Here is a tiny trained network, its code and every weight. The questions are about switching its units off for an input and a class, where a switched-off unit gives its printed mean instead of its output.

import numpy as np


def w(rows, s, z=0):
    codes = np.array(rows[::2]) - 128.0
    scale = np.full(codes.shape[1], s)
    scale[-1] = z or s
    return codes * scale


def f(y):
    return np.maximum(y, 0)


def log_softmax(a):
    a = a - a.max(-1, keepdims=True)
    return a - np.log(np.exp(a).sum(-1, keepdims=True))


def net(x, mask):
    res = np.array(x, float).reshape(1, 5) / 4 @ E
    y = f(res @ A[0][:, :-1].T + A[0][:, -1])
    res = res + np.where(mask, y, B[0][:, -1]) @ B[0][:, :-1]
    return log_softmax(res[-1] @ U[:, :-1].T + U[:, -1])


A, B = {}, {}
E = w([
[154,28,235,245,171,97,90],'x0',
[167,170,2,199,147,121,26],'x1',
[232,19,59,82,112,204,139],'x2',
[199,142,123,164,27,68,174],'x3',
[129,130,133,127,128,132,128],'x4',
],0.0069)
A[0] = w([
[97,109,208,71,115,159,216,56],'N1',
[122,99,193,101,119,137,161,115],'N2',
[229,24,86,82,116,227,141,117],'N3',
[203,112,126,155,27,73,152,111],'N4',
[52,109,108,94,195,213,79,190],'N5',
[80,81,140,111,254,205,69,130],'N6',
[98,220,63,3,99,186,161,79],'N7',
[170,49,200,203,182,120,90,65],'N8',
[161,175,27,199,183,104,39,176],'N9',
[94,118,183,100,110,121,189,99],'N10',
[169,154,135,175,56,57,135,255],'N11',
],0.0068,0.0024)
B[0] = w([
[180,108,129,162,45,195,95,214],'N1',
[161,145,156,147,85,175,104,191],'N2',
[6,254,244,140,192,129,146,253],'N3',
[69,55,99,77,83,72,117,209],'N4',
[142,85,108,58,68,86,158,210],'N5',
[114,105,83,78,59,86,171,221],'N6',
[210,153,103,219,165,87,241,247],'N7',
[219,137,126,172,172,72,228,239],'N8',
[160,144,199,132,25,203,96,251],'N9',
[152,128,133,146,70,196,76,193],'N10',
[91,116,136,50,95,99,121,224],'N11',
],0.0072,0.0067)
U = w([
[215,133,102,201,171,84,196,69],'0',
[123,131,135,95,132,124,118,255],'1',
[166,132,137,143,72,239,76,58],'2',
[1,202,185,134,173,110,126,149],'3',
[88,55,76,29,100,58,130,98],'4',
[85,81,81,122,201,146,67,82],'5',
],0.0096,0.0055)

Each question gives the input, the list of numbers given to net, and the class t.
The units are the neurons (one row each of A and B). Each row of codes is followed by its name. A weight is (code - 128) times the scale printed after its matrix; where a second scale follows, it is the last column's (A, B and U).
mask holds one flag per neuron, in row order. A switched-off neuron (its flag False) gives its mean, the last column of its row in B, instead of its output. The means were averaged over made-up inputs and are rounded, as every weight is.
A unit's drop is (log p(t) with every unit on - log p(t) with that unit switched off) / (log p(t) with every unit on - log p(t) with every unit switched off).
The circuit of an input: a set's keep is (log p(t) with only the set's units on - log p(t) with every unit switched off) / (log p(t) with every unit on - log p(t) with every unit switched off). Starting from all 11 units, units are removed one at a time, each time the one whose removal leaves the highest keep (on an exact tie, the one counted first), for as long as the keep stays at least 0.8.
circuit, biggest first: the units of the circuit, biggest drop first
most important unit: the unit with the biggest drop
k most important neurons: the k neurons with the biggest drops, biggest first
drop of u: that unit's drop, to one decimal
input [-4,6,-6,-7,4], class 4: 3 most important neurons -> (N5 N3 N6)
input [2,-2,2,-7,6], class 4: circuit, biggest first -> (N6 N5)
input [7,-3,-5,0,1], class 0: most important unit -> N8
input [1,3,0,-8,-6], class 4: 3 most important neurons -> (N6 N5 N3)
input [-4,-8,-2,1,-6], class 2: 2 most important neurons -> (N1 N10)
input [4,-2,-2,-6,4], class 4: circuit, biggest first -> (N6 N3)
input [8,2,-5,-3,1], class 0: 2 most important neurons -> (N8 N3)
input [0,5,0,6,-2], class 4: 4 most important neurons -> (N4 N11 N3 N1)
input [-6,-1,8,4,-2], class 3: 2 most important neurons -> (N3 N8)
input [-4,1,2,-8,7], class 4: 2 most important neurons -> (N5 N6)
input [-7,3,-4,2,-4], class 0: 2 most important neurons -> (N7 N3)
input [-1,5,6,0,4], class 3: 2 most important neurons -> (N3 N1)
input [-2,-5,6,-4,4], class 3: 2 most important neurons -> (N3 N9)
input [-4,-7,-1,-8,-7], class 4: 4 most important neurons -> (N5 N6 N9 N3)
input [2,-3,6,7,1], class 4: most important unit -> N4
input [-5,-7,-7,0,-3], class 2: circuit, biggest first -> (N1 N10)
input [5,-8,0,3,-5], class 2: circuit, biggest first -> (N1 N10)
input [-5,5,2,-3,2], class 0: drop of N10 -> 0.2
input [-1,-2,8,-8,2], class 3: drop of N3 -> 1.8
input [-3,-8,2,8,5], class 2: circuit, biggest first -> (N1)
input [-7,-1,-2,-3,-6], class 0: drop of N7 -> 0.8
